In the rows, zero is written as 128.
Rows, each with its class:
[134 159 117 113 115 129 126 128 119 184 123 130 135 164 131 224]	[16]
[132 151 120 119 116 130 126 126 123 170 128 134 132 148 128 203]	[21]
[132 147 125 113 122 128 141 122 121 167 125 135 135 147 128 213]	[4]
[137 152 126 112 106 139 125 129 124 177 126 148 140 166 129 223]	[26]
[134 163 118 114 113 147 122 129 116 182 128 138 136 163 127 211]	[16]
[132 149 121 117 119 134 120 128 123 187 114 132 129 162 128 213]	[21]
[132 161 121 116 115 133 130 123 120 176 127 135 131 153 128 229]	[4]
[130 144 123 120 118 132 116 131 123 186 123 124 122 168 125 204]	[16]
[131 148 123 118 114 130 124 130 126 177 126 127 125 159 126 204]	[8]
[126 170 116 122 112 129 117 132 116 178 123 127 127 168 127 201]	[23]
[136 113 118 120 121 125 124 130 123 156 125 130 127 156 126 194]	[7]
[131 137 128 123 121 133 117 132 127 182 123 121 115 160 120 194]	[18]
[134 141 127 113 126 127 135 125 123 186 126 141 134 150 122 239]	[4]
[133 125 126 108 121 132 119 134 122 176 128 131 124 153 128 205]	[30]
[132 160 122 110 113 130 132 127 121 178 128 137 138 154 131 222]	[21]
[125 157 123 113 121 134 132 125 119 177 128 137 136 155 123 222]	[21]
[134 168 113 114 113 126 122 127 118 183 128 139 137 163 132 215]	[16]
[127 152 118 118 119 125 123 126 115 186 126 131 138 157 129 208]	[30]
[133 157 113 114 117 130 125 123 114 190 128 141 141 166 129 228]	[16]
[132 153 115 111 114 126 120 128 123 191 130 140 143 166 129 234]	[30]
[131 157 119 119 118 127 122 127 115 184 125 135 131 165 131 215]	[23]
[131 175 116 113 110 124 120 129 121 179 126 144 129 168 134 207]	[8]
[132 163 124 118 113 129 123 129 115 181 126 126 135 164 129 207]	[23]
[134 131 122 118 126 133 134 134 126 181 127 138 131 143 124 213]	[4]
[135 158 122 119 115 126 123 127 117 178 125 136 130 159 128 204]	[23]
[131 161 121 112 109 129 120 129 117 194 129 136 136 167 127 230]	[21]
[131 123 128 116 122 135 129 128 129 197 122 131 120 149 124 234]	[4]
[133 161 116 117 114 125 127 124 118 165 129 142 141 163 129 200]	[8]
[130 143 127 118 120 126 122 126 114 170 130 137 134 158 131 204]	[30]
[132 150 122 122 119 129 120 129 120 169 128 136 132 155 131 186]	[18]
[126 142 130 117 107 126 121 128 128 168 122 146 134 153 129 212]	[26]
[130 150 124 110 116 134 120 129 125 192 124 128 126 167 128 228]	[16]
[134 142 127 118 110 123 123 128 124 169 124 145 133 155 128 198]	[26]
[127 138 120 119 118 129 121 127 120 180 127 128 135 160 130 208]	[30]
[132 148 130 118 113 131 125 127 126 188 125 126 120 156 126 239]	[21]
[139 229  99  96  99 115 147 116  97 178 140 190 192 170 139 247]	[8]
[133 155 126 115 114 136 124 133 121 186 123 138 133 158 128 220]	[21]
[133 156 123 110 108 128 122 126 123 161 129 136 135 160 129 209]	[26]
[131 146 127 117  97 125 123 132 126 167 124 138 135 153 126 208]	[26]
[134 153 126 115 118 126 123 128 117 179 128 136 129 156 128 213]	[21]
[133 149 124 119 110 129 123 129 121 178 125 136 134 160 130 209]	[26]
[131 118 117 113 107 126 129 128 117 178 124 126 130 166 127 252]	[7]

Rows with their classes:
[133 131 113 142 108 140 140 128 121 124 144 147 141 133 135 128]	rigub
[139 138 126 131 105 130 142 128 123 123 129 143 144 144 144 132]	rigub
[137 161 124 132 122 118 132 131 150 125 142 128 135 139 138 133]	rigub
[141 159 132 131 102 143 140 123 129 123 145 138 135 141 133 129]	godi
[131 159 134 124 120 124 130 125 126 130 137 130 118 142 145 132]	vago
[133 156 128 130  96 134 136 124 131 122 138 135 139 125 129 131]	vago
[138 144 116 130 100 142 141 126 125 128 141 137 147 143 132 127]	godi
[134 161 120 124 115 126 143 122 124 122 139 151 140 137 135 131]	rigub
[135 135 118 137 109 127 139 128 124 123 146 150 143 132 135 132]	rigub
[129 151 129 125 108 128 142 125 117 123 137 142 134 152 134 135]	godi
[138 159 127 137 111 142 139 121 132 126 136 138 138 142 132 132]	godi
[136 162 132 135 120 136 133 126 131 127 139 144 137 143 141 132]	godi
[149 169 118 148 100 140 143 138 139 115 133 126 177 124 131 123]	rigub
[135 137 120 131 109 135 142 127 127 125 138 137 146 129 127 133]	godi
[135 147 124 122 116 119 141 133 135 126 130 139 138 131 132 130]	rigub
[135 157 131 127 110 140 142 123 127 120 139 137 144 138 130 135]	godi
[140 148 122 127 120 122 142 121 134 122 148 141 130 150 142 130]	rigub
[130 137 127 128 116 131 140 119 120 123 135 131 135 135 119 126]	godi
